Below is a small trained network, with its code and all its weights. Each question gives an input and a class and asks what happens when units are switched off, that is, made to give their printed mean instead of their output.

import numpy as np


def w(rows, s, z=0):
    codes = np.array(rows[::2]) - 128.0
    scale = np.full(codes.shape[1], s)
    scale[-1] = z or s
    return codes * scale


def norm(h):
    return h / np.sqrt((h * h).mean(-1, keepdims=True) + 1e-5)


def f(y):
    return y / 2 * (1 + np.tanh(0.7978845608 * (y + 0.044715 * y**3)))


def log_softmax(a):
    a = a - a.max(-1, keepdims=True)
    return a - np.log(np.exp(a).sum(-1, keepdims=True))


def net(x, mask):
    res = np.array(x, float).reshape(1, 7) / 4 @ E
    u = 0
    for l in range(4):
        y = f(norm(res) @ A[l][:, :-1].T + A[l][:, -1])
        res = res + np.where(mask[u : u + 3], y, B[l][:, -1]) @ B[l][:, :-1]
        u += 3
    return log_softmax(norm(res)[-1] @ U[:, :-1].T + U[:, -1])


A, B = {}, {}
E = w([
[46,70,254,169,160,221],'x0',
[108,153,124,111,119,127],'x1',
[123,126,122,131,109,127],'x2',
[106,160,133,106,141,126],'x3',
[151,84,121,154,91,126],'x4',
[85,61,8,73,39,239],'x5',
[18,29,37,206,81,37],'x6',
],0.0059)
A[0] = w([
[168,184,176,114,135,75,10],'L0N1',
[167,100,134,106,99,75,1],'L0N2',
[158,188,125,135,2,182,152],'L0N3',
],0.0075,0.0011)
B[0] = w([
[205,143,112,140,190,141,238],'L0N1',
[151,175,142,92,254,86,141],'L0N2',
[145,123,207,87,228,92,251],'L0N3',
],0.009,0.002)
A[1] = w([
[96,141,16,192,111,201,21],'L1N1',
[47,146,253,141,22,75,249],'L1N2',
[209,132,137,229,79,191,195],'L1N3',
],0.0055,0.0021)
B[1] = w([
[194,139,201,90,59,153,142],'L1N1',
[167,95,125,166,213,172,251],'L1N2',
[96,193,199,79,254,137,180],'L1N3',
],0.0093,0.0022)
A[2] = w([
[233,84,37,38,241,104,106],'L2N1',
[160,191,92,250,253,68,253],'L2N2',
[156,79,21,220,221,51,48],'L2N3',
],0.006,0.0017)
B[2] = w([
[255,135,99,4,105,77,214],'L2N1',
[68,167,165,209,128,57,254],'L2N2',
[30,138,87,149,114,94,194],'L2N3',
],0.0089,0.0061)
A[3] = w([
[160,145,2,55,32,128,3],'L3N1',
[162,93,167,169,162,53,245],'L3N2',
[148,86,58,55,197,218,125],'L3N3',
],0.0072,0.0025)
B[3] = w([
[193,89,152,248,48,165,229],'L3N1',
[118,140,114,79,89,188,254],'L3N2',
[83,56,81,17,158,136,215],'L3N3',
],0.013,0.0039)
U = w([
[208,215,121,108,193,53,198],'0',
[144,190,236,160,188,191,173],'1',
[59,187,56,158,81,6,128],'2',
[24,102,174,226,179,101,5],'3',
[227,76,92,31,87,119,72],'4',
[99,81,134,49,194,190,194],'5',
[188,79,57,198,33,140,91],'6',
[59,25,110,126,104,178,140],'7',
],0.013,0.0015)

Each question gives the input, the list of numbers given to net, and the class t.
The units are the neurons (one row each of A and B). Each row of codes is followed by its name. A weight is (code - 128) times the scale printed after its matrix; where a second scale follows, it is the last column's (A, B and U).
mask holds one flag per neuron, layer by layer. A switched-off neuron (its flag False) gives its mean, the last column of its row in B, instead of its output. The means were averaged over made-up inputs and are rounded, as every weight is.
A unit's drop is (log p(t) with every unit on - log p(t) with that unit switched off) / (log p(t) with every unit on - log p(t) with every unit switched off).
The circuit of an input: a set's keep is (log p(t) with only the set's units on - log p(t) with every unit switched off) / (log p(t) with every unit on - log p(t) with every unit switched off). Starting from all 12 units, units are removed one at a time, each time the one whose removal leaves the highest keep (on an exact tie, the one counted first), for as long as the keep stays at least 0.8.
units of the circuit, in order: the units of the circuit, biggest drop first
unit that matters most: the unit with the biggest drop
top k neurons: the k neurons with the biggest drops, biggest first
k most important neurons of layer l: the k neurons of layer l with the biggest drops, biggest first
drop when u is switched off: that unit's drop, to one decimal
input [0,-1,-5,1,-1,2,6], class 6: units of the circuit, in order -> L2N2, L1N1, L3N1
input [-4,1,3,-6,-4,-8,2], class 2: unit that matters most -> L2N2
input [8,-8,8,8,-3,2,-7], class 5: 2 most important neurons of layer 3 -> L3N3, L3N1
input [8,-1,0,-7,4,7,0], class 5: units of the circuit, in order -> L3N1, L1N3
input [5,1,0,-5,-7,1,-3], class 5: units of the circuit, in order -> L2N2, L3N3
input [3,-5,-1,-3,8,3,-7], class 5: top 2 neurons -> L2N2, L3N3
input [-3,6,-8,-4,0,-8,1], class 2: top 3 neurons -> L2N2, L2N3, L0N3
input [-4,0,8,-4,-2,2,7], class 6: top 3 neurons -> L2N2, L3N1, L1N1
input [-2,-4,5,2,-3,8,8], class 6: top 2 neurons -> L3N1, L1N1
input [-5,5,-4,-2,1,4,8], class 6: top 2 neurons -> L3N1, L2N2
input [-7,3,-6,7,-7,1,-7], class 4: top 2 neurons -> L2N1, L1N3
input [-3,5,-3,-1,-8,-8,1], class 2: top 3 neurons -> L2N2, L0N3, L2N3
input [4,-8,6,2,8,3,-3], class 5: drop when L2N2 is switched off -> 0.5
input [4,-5,6,-6,8,5,-4], class 5: drop when L1N3 is switched off -> 0.1
input [-7,3,2,4,-8,4,3], class 6: drop when L2N2 is switched off -> 0.0
input [2,-8,7,1,5,-1,0], class 1: units of the circuit, in order -> L1N3
input [0,-8,-6,8,2,-2,2], class 2: drop when L2N2 is switched off -> -0.1
